Below is a small trained network, with its code and all its weights. Each question gives an input and a target symbol and asks what happens when units are switched off, that is, made to give their printed mean instead of their output.

import numpy as np


def w(rows, s, z=0):
    codes = np.array(rows[::2]) - 128.0
    scale = np.full(codes.shape[1], s)
    scale[-1] = z or s
    return codes * scale


def norm(h):
    return h / np.sqrt((h * h).mean(-1, keepdims=True) + 1e-5)


def f(y):
    return np.maximum(y, 0)


def softmax(a):
    e = np.exp(a - a.max(-1, keepdims=True))
    return e / e.sum(-1, keepdims=True)


def log_softmax(a):
    a = a - a.max(-1, keepdims=True)
    return a - np.log(np.exp(a).sum(-1, keepdims=True))


def net(x, mask):
    ids = ['αδηλμξτψ'.index(c) for c in x.split()]
    T = len(ids)
    res = E[ids] + P[:T]
    r = norm(res)
    for j in range(2):
        rows = slice(3 * j, 3 * j + 3)
        q, k, v = (r @ M[0][rows].T for M in (Q, K, V))
        z = softmax(np.where(np.tri(T) > 0, q @ k.T / 3**0.5, -1e9)) @ v
        o = O[0][rows]
        res = res + np.where(mask[j], z, o[:, -1]) @ o[:, :-1]
    y = f(norm(res) @ A[0][:, :-1].T + A[0][:, -1])
    res = res + np.where(mask[2:18], y, B[0][:, -1]) @ B[0][:, :-1]
    return log_softmax(norm(res)[-1] @ U[:, :-1].T + U[:, -1])


Q, K, V, O, A, B = {}, {}, {}, {}, {}, {}
E = w([
[133,80,127,111,81],'α',
[142,108,114,137,50],'δ',
[205,114,156,165,67],'η',
[64,118,77,96,85],'λ',
[69,59,80,109,106],'μ',
[84,98,96,80,203],'ξ',
[189,95,173,147,241],'τ',
[69,254,97,124,96],'ψ',
],0.0038)
P = w([
[144,116,162,34,87],'0',
[98,70,108,192,111],'1',
[106,136,94,195,166],'2',
[55,155,254,114,115],'3',
[165,58,42,94,107],'4',
[186,130,122,23,111],'5',
[87,80,194,149,106],'6',
[134,158,47,193,218],'7',
],0.0071)
Q[0] = w([
[101,148,192,131,140],'head 0',
[65,63,100,191,111],'head 0',
[144,125,173,5,107],'head 0',
[114,164,158,167,181],'head 1',
[145,154,82,171,137],'head 1',
[106,188,145,144,118],'head 1',
],0.025)
K[0] = w([
[118,27,121,101,62],'head 0',
[215,115,14,120,136],'head 0',
[15,104,186,249,151],'head 0',
[109,159,201,175,154],'head 1',
[66,58,170,159,99],'head 1',
[67,185,167,138,107],'head 1',
],0.019)
V[0] = w([
[227,5,215,186,138],'head 0',
[48,120,62,128,5],'head 0',
[204,247,111,173,7],'head 0',
[120,161,114,139,35],'head 1',
[58,43,120,89,81],'head 1',
[171,24,180,146,137],'head 1',
],0.011)
O[0] = w([
[235,32,78,149,84,120],'head 0',
[78,142,99,12,159,195],'head 0',
[185,216,160,1,75,73],'head 0',
[116,136,116,137,57,149],'head 1',
[67,60,104,127,108,254],'head 1',
[138,40,171,91,135,172],'head 1',
],0.0091,0.0086)
A[0] = w([
[139,98,164,100,160,123],'neuron 0',
[201,124,127,116,84,2],'neuron 1',
[114,166,231,127,98,95],'neuron 2',
[145,93,41,128,153,53],'neuron 3',
[102,126,127,127,88,60],'neuron 4',
[108,150,136,174,195,152],'neuron 5',
[114,146,47,100,189,50],'neuron 6',
[148,123,124,122,143,78],'neuron 7',
[171,113,188,119,193,138],'neuron 8',
[129,148,129,99,129,117],'neuron 9',
[197,132,77,195,145,126],'neuron 10',
[55,161,248,132,127,117],'neuron 11',
[91,148,146,173,92,70],'neuron 12',
[135,162,97,96,179,138],'neuron 13',
[100,142,76,136,83,143],'neuron 14',
[142,143,124,80,117,138],'neuron 15',
],0.016,0.0035)
B[0] = w([
[101,87,167,189,77,203],'neuron 0',
[140,114,4,169,229,159],'neuron 1',
[114,211,67,57,207,157],'neuron 2',
[95,124,144,12,198,253],'neuron 3',
[171,147,152,104,137,168],'neuron 4',
[158,111,46,252,77,209],'neuron 5',
[54,123,228,196,163,224],'neuron 6',
[112,115,144,103,116,133],'neuron 7',
[247,148,168,93,116,157],'neuron 8',
[154,120,83,159,98,179],'neuron 9',
[209,223,241,105,109,188],'neuron 10',
[232,224,85,89,242,223],'neuron 11',
[67,140,59,171,162,159],'neuron 12',
[91,157,191,155,50,192],'neuron 13',
[185,196,168,99,136,228],'neuron 14',
[101,136,64,166,37,220],'neuron 15',
],0.019,0.0051)
U = w([
[105,66,196,21,180,37],'α',
[101,114,167,104,1,83],'δ',
[200,93,51,67,93,78],'η',
[141,241,151,159,153,252],'λ',
[25,54,139,158,171,191],'μ',
[135,75,59,224,137,100],'ξ',
[252,62,232,165,125,152],'τ',
[130,215,99,40,160,57],'ψ',
],0.0076,0.0032)

Each question gives the input, a string of symbols that net reads in full, and the target symbol t.
The units are the heads (3 rows each of Q, K, V and O) and the neurons (one row each of A and B). Each row of codes is followed by its name. A weight is (code - 128) times the scale printed after its matrix; where a second scale follows, it is the last column's (O, A, B and U).
mask holds one flag per unit, heads first, then neurons. A switched-off unit (its flag False) gives its mean, the last column of its rows in O or B, instead of its output. The means were averaged over made-up inputs and are rounded, as every weight is.
A unit's drop is (log p(t) with every unit on - log p(t) with that unit switched off) / (log p(t) with every unit on - log p(t) with every unit switched off).
The circuit of an input: a set's keep is (log p(t) with only the set's units on - log p(t) with every unit switched off) / (log p(t) with every unit on - log p(t) with every unit switched off). Starting from the 12 units with the biggest drops (on a tie, the unit counted first), units are removed one at a time, each time the one whose removal leaves the highest keep (on an exact tie, the one counted first), for as long as the keep stays at least 0.8.
units of the circuit, in order: the units of the circuit, biggest drop first
unit that matters most: the unit with the biggest drop
top k neurons: the k neurons with the biggest drops, biggest first
heads that matter: for each layer, one digit per head in row order, 1 if its drop is at least 0.15 and else 0, layers parted by /
drop when u is switched off: that unit's drop, to one decimal
input ψ μ α ψ, target μ: units of the circuit, in order => head 0
input η ξ τ, target τ: units of the circuit, in order => head 1; neuron 8
input δ δ τ, target δ: units of the circuit, in order => head 0; neuron 15; neuron 11
input ξ λ τ λ μ ψ λ η, target ψ: heads that matter => 10
input ξ η α, target ξ: units of the circuit, in order => head 0; neuron 5
input ξ λ ξ ψ ξ τ ψ, target ξ: heads that matter => 10
input μ λ δ, target μ: top 3 neurons => neuron 11; neuron 10; neuron 6
input ξ ξ ξ η τ ξ ξ, target τ: units of the circuit, in order => neuron 10; head 0
input ξ ξ λ ξ δ ξ ψ, target δ: units of the circuit, in order => head 0; neuron 11
input ψ δ τ ξ ξ, target τ: units of the circuit, in order => head 0; neuron 10
input ξ δ ψ α ξ μ, target μ: heads that matter => 01
input τ ξ ξ ξ δ λ, target μ: heads that matter => 10
input η ξ δ μ τ, target τ: heads that matter => 01
input ξ τ ξ ξ ξ, target μ: units of the circuit, in order => neuron 11
input ψ μ ξ δ ξ μ ξ ψ, target μ: heads that matter => 00
input ξ α λ, target ξ: top 2 neurons => neuron 5; neuron 6
input τ η λ λ ψ λ ξ, target ψ: top 2 neurons => neuron 11; neuron 2
input ξ ξ λ τ ξ α, target τ: drop when neuron 10 is switched off => 0.2
input λ ξ δ δ, target μ: drop when neuron 3 is switched off => 0.1
input ξ μ μ, target ξ: drop when neuron 5 is switched off => 0.6
input δ δ α μ μ, target α: unit that matters most => neuron 3
